Below are the code and all the weights of a small trained network. Each question names an input and a class and asks about switching units off, where a switched-off unit gives its printed mean instead of its output.

import numpy as np


def w(rows, s, z=0):
    codes = np.array(rows[::2]) - 128.0
    scale = np.full(codes.shape[1], s)
    scale[-1] = z or s
    return codes * scale


def f(y):
    return np.maximum(y, 0)


def log_softmax(a):
    a = a - a.max(-1, keepdims=True)
    return a - np.log(np.exp(a).sum(-1, keepdims=True))


def net(x, mask):
    res = np.array(x, float).reshape(1, 6) / 4 @ E
    y = f(res @ A[0][:, :-1].T + A[0][:, -1])
    res = res + np.where(mask, y, B[0][:, -1]) @ B[0][:, :-1]
    return log_softmax(res[-1] @ U[:, :-1].T + U[:, -1])


A, B = {}, {}
E = w([
[223,101,28,73,5,51,130,98,68,195],'x0',
[160,160,109,132,15,213,91,117,167,38],'x1',
[100,83,8,65,168,151,188,68,170,152],'x2',
[168,30,103,195,104,175,149,72,193,195],'x3',
[146,186,39,46,89,139,76,162,79,19],'x4',
[158,107,118,240,172,3,13,90,191,91],'x5',
],0.0053)
A[0] = w([
[163,134,124,205,33,119,72,127,135,124,230],'n1',
[87,229,177,87,165,150,164,189,140,126,240],'n2',
[141,154,165,153,57,51,84,157,63,149,201],'n3',
[82,141,231,153,171,234,158,180,173,144,209],'n4',
[165,14,81,153,138,76,131,32,182,147,206],'n5',
[161,93,135,155,95,33,140,100,105,155,181],'n6',
[155,59,95,149,157,108,209,83,168,123,226],'n7',
[157,121,62,68,147,126,106,151,84,98,206],'n8',
[93,167,201,144,183,118,63,201,142,57,199],'n9',
[158,182,148,113,157,28,83,175,125,96,172],'n10',
[132,157,49,2,70,172,178,155,113,132,253],'n11',
[70,121,160,162,218,141,138,167,129,142,231],'n12',
[141,64,93,213,169,131,117,29,206,175,193],'n13',
],0.0062,0.0024)
B[0] = w([
[208,145,180,98,122,101,44,160,184,165,207],'n1',
[91,125,99,139,153,183,169,154,34,16,230],'n2',
[177,154,97,148,165,70,120,207,141,154,205],'n3',
[114,64,211,137,158,254,217,178,104,59,249],'n4',
[172,40,59,117,116,145,62,46,221,242,237],'n5',
[185,99,48,149,163,51,122,171,160,230,199],'n6',
[122,86,45,94,133,160,155,70,166,163,207],'n7',
[168,163,84,105,63,111,72,119,109,118,193],'n8',
[45,155,153,206,138,127,101,149,119,11,237],'n9',
[115,185,81,184,221,39,54,112,77,89,204],'n10',
[171,186,26,43,28,178,158,88,41,138,253],'n11',
[40,60,158,161,185,143,141,75,101,114,229],'n12',
[113,22,136,164,83,148,124,30,231,141,247],'n13',
],0.0053,0.0068)
U = w([
[144,22,99,148,116,129,122,4,249,195,121],'0',
[172,187,38,4,2,162,148,114,49,126,247],'1',
[69,74,177,148,185,202,234,149,76,98,67],'2',
[97,181,131,196,182,43,52,142,93,83,83],'3',
[201,128,111,123,156,29,115,200,111,226,104],'4',
[175,120,229,169,53,185,115,187,190,111,123],'5',
],0.0062,0.0013)

Each question gives the input, the list of numbers given to net, and the class t.
The units are the neurons (one row each of A and B). Each row of codes is followed by its name. A weight is (code - 128) times the scale printed after its matrix; where a second scale follows, it is the last column's (A, B and U).
mask holds one flag per neuron, in row order. A switched-off neuron (its flag False) gives its mean, the last column of its row in B, instead of its output. The means were averaged over made-up inputs and are rounded, as every weight is.
A unit's drop is (log p(t) with every unit on - log p(t) with that unit switched off) / (log p(t) with every unit on - log p(t) with every unit switched off).
The circuit of an input: a set's keep is (log p(t) with only the set's units on - log p(t) with every unit switched off) / (log p(t) with every unit on - log p(t) with every unit switched off). Starting from the 12 units with the biggest drops (on a tie, the unit counted first), units are removed one at a time, each time the one whose removal leaves the highest keep (on an exact tie, the one counted first), for as long as the keep stays at least 0.8.
circuit, biggest first: the units of the circuit, biggest drop first
most important unit: the unit with the biggest drop
top k neurons: the k neurons with the biggest drops, biggest first
drop of u: that unit's drop, to one decimal
input [5,0,-8,0,-2,8], class 4: most important unit -> n6
input [5,-1,-8,1,-6,4], class 4: circuit, biggest first -> n3, n6
input [-5,8,-5,-5,-7,0], class 2: circuit, biggest first -> n4, n2
input [-7,8,2,-1,-5,2], class 2: circuit, biggest first -> n4, n5
input [-2,-5,6,2,1,-4], class 1: top 3 neurons -> n11, n9, n13
input [7,5,-5,-4,-8,8], class 4: circuit, biggest first -> n3, n6
input [7,-4,-8,-7,8,2], class 3: top 3 neurons -> n10, n9, n5
input [-3,-4,-6,-3,-6,2], class 2: top 2 neurons -> n4, n12
input [8,3,-6,-7,-1,2], class 4: drop of n10 -> 0.0
input [4,-2,-4,1,4,4], class 4: drop of n3 -> 0.1
input [5,-3,-6,1,4,0], class 4: drop of n3 -> 0.2
